Here is a tiny trained network, its code and every weight. The questions are about switching its units off for an input and a class, where a switched-off unit gives its printed mean instead of its output.

import numpy as np


def w(rows, s, z=0):
    codes = np.array(rows[::2]) - 128.0
    scale = np.full(codes.shape[1], s)
    scale[-1] = z or s
    return codes * scale


def norm(h):
    return h / np.sqrt((h * h).mean(-1, keepdims=True) + 1e-5)


def f(y):
    return y / 2 * (1 + np.tanh(0.7978845608 * (y + 0.044715 * y**3)))


def log_softmax(a):
    a = a - a.max(-1, keepdims=True)
    return a - np.log(np.exp(a).sum(-1, keepdims=True))


def net(x, mask):
    res = np.array(x, float).reshape(1, 6) / 4 @ E
    u = 0
    for l in range(4):
        y = f(norm(res) @ A[l][:, :-1].T + A[l][:, -1])
        res = res + np.where(mask[u : u + 4], y, B[l][:, -1]) @ B[l][:, :-1]
        u += 4
    return log_softmax(norm(res)[-1] @ U[:, :-1].T + U[:, -1])


A, B = {}, {}
E = w([
[146,93,122,183,132,130,162,139,214,10,160],'x0',
[197,114,146,152,217,49,77,85,93,126,98],'x1',
[172,98,60,103,102,106,122,129,174,121,94],'x2',
[142,127,112,134,143,164,140,139,113,139,134],'x3',
[98,93,90,189,77,101,128,105,121,144,135],'x4',
[184,121,164,156,74,99,167,123,159,142,144],'x5',
],0.011)
A[0] = w([
[106,169,229,97,151,151,78,172,50,134,150,26],'0.n1',
[114,111,157,32,254,127,182,135,215,198,237,45],'0.n2',
[85,63,77,216,94,140,97,56,127,171,97,79],'0.n3',
[91,112,173,206,205,77,211,246,44,125,130,3],'0.n4',
],0.0059,0.003)
B[0] = w([
[134,102,143,123,97,73,110,129,182,78,148,255],'0.n1',
[123,179,140,117,132,152,54,115,150,177,121,179],'0.n2',
[146,105,87,166,74,167,91,46,101,142,183,221],'0.n3',
[8,37,161,222,68,142,148,97,115,161,61,165],'0.n4',
],0.012,0.0023)
A[1] = w([
[235,44,88,128,169,89,53,130,102,122,110,4],'1.n1',
[237,106,159,186,107,176,174,176,140,188,129,55],'1.n2',
[83,153,63,115,192,180,82,122,98,97,137,113],'1.n3',
[144,151,106,192,116,209,93,2,95,85,119,142],'1.n4',
],0.007,0.0017)
B[1] = w([
[75,96,149,166,147,166,173,172,112,139,61,254],'1.n1',
[164,115,202,37,149,97,227,111,95,180,76,174],'1.n2',
[151,165,69,97,32,16,222,101,183,27,101,193],'1.n3',
[254,143,173,86,129,79,123,114,91,64,125,218],'1.n4',
],0.0099,0.0045)
A[2] = w([
[151,120,52,193,89,163,107,125,187,144,2,4],'2.n1',
[186,53,128,193,123,222,117,197,142,54,131,79],'2.n2',
[141,203,91,128,128,195,69,137,52,188,134,71],'2.n3',
[125,108,120,69,116,93,92,140,86,222,121,28],'2.n4',
],0.0073,0.0029)
B[2] = w([
[74,78,162,23,101,197,121,79,97,146,148,189],'2.n1',
[29,166,46,191,139,115,156,116,169,243,170,255],'2.n2',
[108,160,33,213,188,138,175,85,218,212,102,166],'2.n3',
[60,189,2,161,161,118,253,71,202,15,168,208],'2.n4',
],0.0094,0.0033)
A[3] = w([
[163,53,59,41,85,76,182,139,226,107,22,8],'3.n1',
[152,51,144,204,184,103,69,151,9,144,2,50],'3.n2',
[11,186,238,251,144,171,5,101,129,205,131,50],'3.n3',
[231,215,145,61,193,209,59,122,233,118,82,88],'3.n4',
],0.0059,0.0017)
B[3] = w([
[41,86,172,77,62,124,143,121,38,190,141,253],'3.n1',
[137,178,116,191,127,137,57,238,170,85,90,224],'3.n2',
[108,17,120,165,57,170,154,130,34,166,113,182],'3.n3',
[170,119,46,121,95,212,3,26,87,177,254,181],'3.n4',
],0.0086,0.005)
U = w([
[45,28,133,149,63,231,113,132,37,191,62,95],'0',
[116,177,88,180,85,207,129,233,158,146,54,254],'1',
[100,203,33,213,202,84,213,44,217,137,235,16],'2',
[246,131,56,195,83,209,2,13,117,156,253,83],'3',
[167,147,189,40,48,83,198,139,67,44,67,73],'4',
[95,112,126,132,77,117,130,138,79,143,146,81],'5',
],0.0066,0.0038)

Each question gives the input, the list of numbers given to net, and the class t.
The units are the neurons (one row each of A and B). Each row of codes is followed by its name. A weight is (code - 128) times the scale printed after its matrix; where a second scale follows, it is the last column's (A, B and U).
mask holds one flag per neuron, layer by layer. A switched-off neuron (its flag False) gives its mean, the last column of its row in B, instead of its output. The means were averaged over made-up inputs and are rounded, as every weight is.
A unit's drop is (log p(t) with every unit on - log p(t) with that unit switched off) / (log p(t) with every unit on - log p(t) with every unit switched off).
The circuit of an input: a set's keep is (log p(t) with only the set's units on - log p(t) with every unit switched off) / (log p(t) with every unit on - log p(t) with every unit switched off). Starting from the 12 units with the biggest drops (on a tie, the unit counted first), units are removed one at a time, each time the one whose removal leaves the highest keep (on an exact tie, the one counted first), for as long as the keep stays at least 0.8.
units of the circuit, in order: the units of the circuit, biggest drop first
top k neurons: the k neurons with the biggest drops, biggest first
top k neurons in layer l: the k neurons of layer l with the biggest drops, biggest first
input [-8,4,1,8,-7,7], class 2: units of the circuit, in order	(2.n4)
input [-7,-1,0,-6,7,0], class 2: top 2 neurons	(2.n4, 2.n3)
input [4,1,-7,3,1,8], class 4: top 2 neurons	(1.n2, 1.n1)
input [3,7,8,-5,2,-3], class 0: units of the circuit, in order	(2.n1, 1.n1)
input [-3,2,-3,3,4,-3], class 3: top 2 neurons	(0.n3, 1.n4)
input [3,0,-4,4,3,5], class 4: top 4 neurons	(1.n2, 1.n4, 1.n1, 0.n1)
input [0,-1,-7,-5,3,-8], class 4: top 3 neurons	(1.n3, 2.n2, 1.n1)
input [7,7,-2,-3,-2,-4], class 1: units of the circuit, in order	(2.n4, 1.n1, 3.n2)
input [8,8,6,-2,-6,2], class 1: top 2 neurons	(1.n1, 2.n4)
input [8,2,-8,0,2,-5], class 0: top 3 neurons	(0.n4, 3.n3, 2.n4)
input [6,-5,-5,-1,3,-4], class 2: units of the circuit, in order	(3.n1, 2.n2)
input [5,6,3,5,0,6], class 1: units of the circuit, in order	(1.n1, 1.n3, 3.n2)
input [5,8,0,-6,-1,7], class 1: top 4 neurons	(1.n1, 3.n2, 1.n3, 2.n4)
input [-1,8,6,7,2,-7], class 1: top 2 neurons	(3.n2, 1.n1)
input [-8,-1,1,3,-3,8], class 2: top 2 neurons	(2.n4, 1.n3)
input [1,1,1,4,4,-2], class 3: units of the circuit, in order	(0.n3)
input [-4,-5,2,-4,-2,7], class 4: units of the circuit, in order	(1.n2, 2.n2)
input [8,-6,-5,7,3,-5], class 2: units of the circuit, in order	(2.n2, 3.n1)
input [6,8,4,5,5,-4], class 1: units of the circuit, in order	(1.n1, 3.n2)
input [0,-1,-1,1,-1,6], class 4: units of the circuit, in order	(1.n2)
input [1,4,1,6,-7,6], class 3: top 2 neurons in layer 3	(3.n4, 3.n1)
input [-4,-5,-3,6,6,2], class 3: top 2 neurons in layer 0	(0.n3, 0.n2)
